Here is a tiny trained network, its code and every weight. The questions are about switching its units off for an input and a class, where a switched-off unit gives its printed mean instead of its output.

import numpy as np


def w(rows, s, z=0):
    codes = np.array(rows[::2]) - 128.0
    scale = np.full(codes.shape[1], s)
    scale[-1] = z or s
    return codes * scale


def norm(h):
    return h / np.sqrt((h * h).mean(-1, keepdims=True) + 1e-5)


def f(y):
    return y / 2 * (1 + np.tanh(0.7978845608 * (y + 0.044715 * y**3)))


def log_softmax(a):
    a = a - a.max(-1, keepdims=True)
    return a - np.log(np.exp(a).sum(-1, keepdims=True))


def net(x, mask):
    res = np.array(x, float).reshape(1, 2) / 4 @ E
    u = 0
    for l in range(2):
        y = f(norm(res) @ A[l][:, :-1].T + A[l][:, -1])
        res = res + np.where(mask[u : u + 12], y, B[l][:, -1]) @ B[l][:, :-1]
        u += 12
    return log_softmax(norm(res)[-1] @ U[:, :-1].T + U[:, -1])


A, B = {}, {}
E = w([
[119,233,120,136,55,185,156,139],'x0',
[92,2,127,145,65,192,99,72],'x1',
],0.0083)
A[0] = w([
[146,43,142,115,200,98,117,130,39],'L0N1',
[125,251,131,121,33,188,124,118,111],'L0N2',
[108,135,147,94,128,133,108,127,142],'L0N3',
[116,129,150,96,101,161,118,122,149],'L0N4',
[131,100,131,132,35,201,121,135,172],'L0N5',
[108,138,101,99,123,116,128,100,122],'L0N6',
[150,179,134,133,153,115,105,140,88],'L0N7',
[103,121,142,129,174,140,122,123,116],'L0N8',
[135,72,133,133,61,162,113,123,133],'L0N9',
[134,29,129,125,135,128,116,129,34],'L0N10',
[139,145,128,130,10,186,130,130,2],'L0N11',
[95,145,104,116,131,140,122,96,39],'L0N12',
],0.016,0.0028)
B[0] = w([
[96,99,72,194,164,91,112,145,198],'L0N1',
[101,85,86,169,122,55,180,133,249],'L0N2',
[133,128,119,128,134,130,127,117,129],'L0N3',
[104,167,121,148,113,139,162,127,149],'L0N4',
[118,174,110,205,87,178,195,66,206],'L0N5',
[130,133,141,137,126,128,129,123,128],'L0N6',
[89,121,141,51,87,142,138,138,170],'L0N7',
[123,155,122,139,154,126,142,120,136],'L0N8',
[51,72,91,85,128,118,163,132,192],'L0N9',
[252,160,176,93,83,105,116,128,193],'L0N10',
[128,184,175,182,242,166,5,173,196],'L0N11',
[106,128,171,155,117,133,130,131,128],'L0N12',
],0.029,0.019)
A[1] = w([
[171,95,155,123,57,146,111,98,165],'L1N1',
[206,129,163,107,84,152,154,116,84],'L1N2',
[145,142,109,67,111,104,206,93,59],'L1N3',
[58,65,84,119,164,90,140,153,2],'L1N4',
[184,165,176,139,161,136,109,141,131],'L1N5',
[196,158,184,50,129,159,71,149,157],'L1N6',
[72,122,225,158,125,82,193,112,222],'L1N7',
[201,145,208,138,179,110,80,125,95],'L1N8',
[123,177,146,111,134,251,110,91,143],'L1N9',
[152,147,172,134,140,118,82,104,59],'L1N10',
[28,112,143,125,146,183,103,151,34],'L1N11',
[179,230,142,134,134,124,110,162,23],'L1N12',
],0.023,0.0024)
B[1] = w([
[46,199,155,149,150,191,145,157,152],'L1N1',
[88,110,138,164,165,165,114,59,147],'L1N2',
[88,126,121,215,177,92,132,131,188],'L1N3',
[110,134,188,37,77,185,158,102,252],'L1N4',
[106,38,117,112,140,121,92,154,130],'L1N5',
[226,247,44,91,136,178,85,102,134],'L1N6',
[210,115,127,79,128,175,64,107,209],'L1N7',
[134,138,184,119,113,241,59,218,139],'L1N8',
[113,83,155,5,106,62,143,171,158],'L1N9',
[87,82,129,136,144,67,144,219,126],'L1N10',
[166,100,113,193,138,78,130,122,168],'L1N11',
[94,55,108,99,145,70,116,128,131],'L1N12',
],0.023,0.02)
U = w([
[90,137,103,253,136,142,140,106,157],'0',
[73,109,143,63,91,132,154,117,232],'1',
[178,87,109,157,136,109,38,224,44],'2',
[164,216,57,100,146,135,83,133,2],'3',
],0.018,0.0031)

Each question gives the input, the list of numbers given to net, and the class t.
The units are the neurons (one row each of A and B). Each row of codes is followed by its name. A weight is (code - 128) times the scale printed after its matrix; where a second scale follows, it is the last column's (A, B and U).
mask holds one flag per neuron, layer by layer. A switched-off neuron (its flag False) gives its mean, the last column of its row in B, instead of its output. The means were averaged over made-up inputs and are rounded, as every weight is.
A unit's drop is (log p(t) with every unit on - log p(t) with that unit switched off) / (log p(t) with every unit on - log p(t) with every unit switched off).
The circuit of an input: a set's keep is (log p(t) with only the set's units on - log p(t) with every unit switched off) / (log p(t) with every unit on - log p(t) with every unit switched off). Starting from the 12 units with the biggest drops (on a tie, the unit counted first), units are removed one at a time, each time the one whose removal leaves the highest keep (on an exact tie, the one counted first), for as long as the keep stays at least 0.8.
circuit, biggest first: the units of the circuit, biggest drop first
unit that matters most: the unit with the biggest drop
top k neurons: the k neurons with the biggest drops, biggest first
top k neurons in layer l: the k neurons of layer l with the biggest drops, biggest first
drop when u is switched off: that unit's drop, to one decimal
input [-1,-6], class 3: circuit, biggest first => L0N2
input [-8,4], class 2: top 3 neurons in layer 0 => L0N10, L0N5, L0N1
input [-7,-4], class 1: top 2 neurons => L0N11, L0N5
input [0,5], class 1: top 4 neurons => L0N2, L1N9, L0N5, L0N9
input [-4,3], class 2: top 4 neurons in layer 0 => L0N10, L0N5, L0N7, L0N1
input [-8,-7], class 1: top 2 neurons => L0N11, L1N4
input [1,4], class 1: top 2 neurons => L1N9, L0N2
input [-8,5], class 2: top 3 neurons => L0N10, L0N5, L0N1
input [-4,-6], class 1: top 2 neurons => L0N10, L0N11
input [0,6], class 1: top 3 neurons => L0N2, L1N9, L0N5
input [-6,4], class 2: top 4 neurons => L0N10, L0N5, L0N1, L0N2
input [0,-8], class 1: top 3 neurons => L0N5, L0N10, L0N11
input [-4,-1], class 2: top 4 neurons in layer 0 => L0N9, L0N10, L0N5, L0N2
input [2,-7], class 1: unit that matters most => L0N10
input [-8,-3], class 2: top 2 neurons => L0N9, L0N5
input [-5,-1], class 2: drop when L0N9 is switched off => 0.1
input [-8,2], class 2: drop when L0N10 is switched off => 1.1
input [4,-6], class 1: drop when L0N3 is switched off => 0.0
input [-3,1], class 2: drop when L0N10 is switched off => 1.0
input [8,-5], class 1: top neuron => L0N2
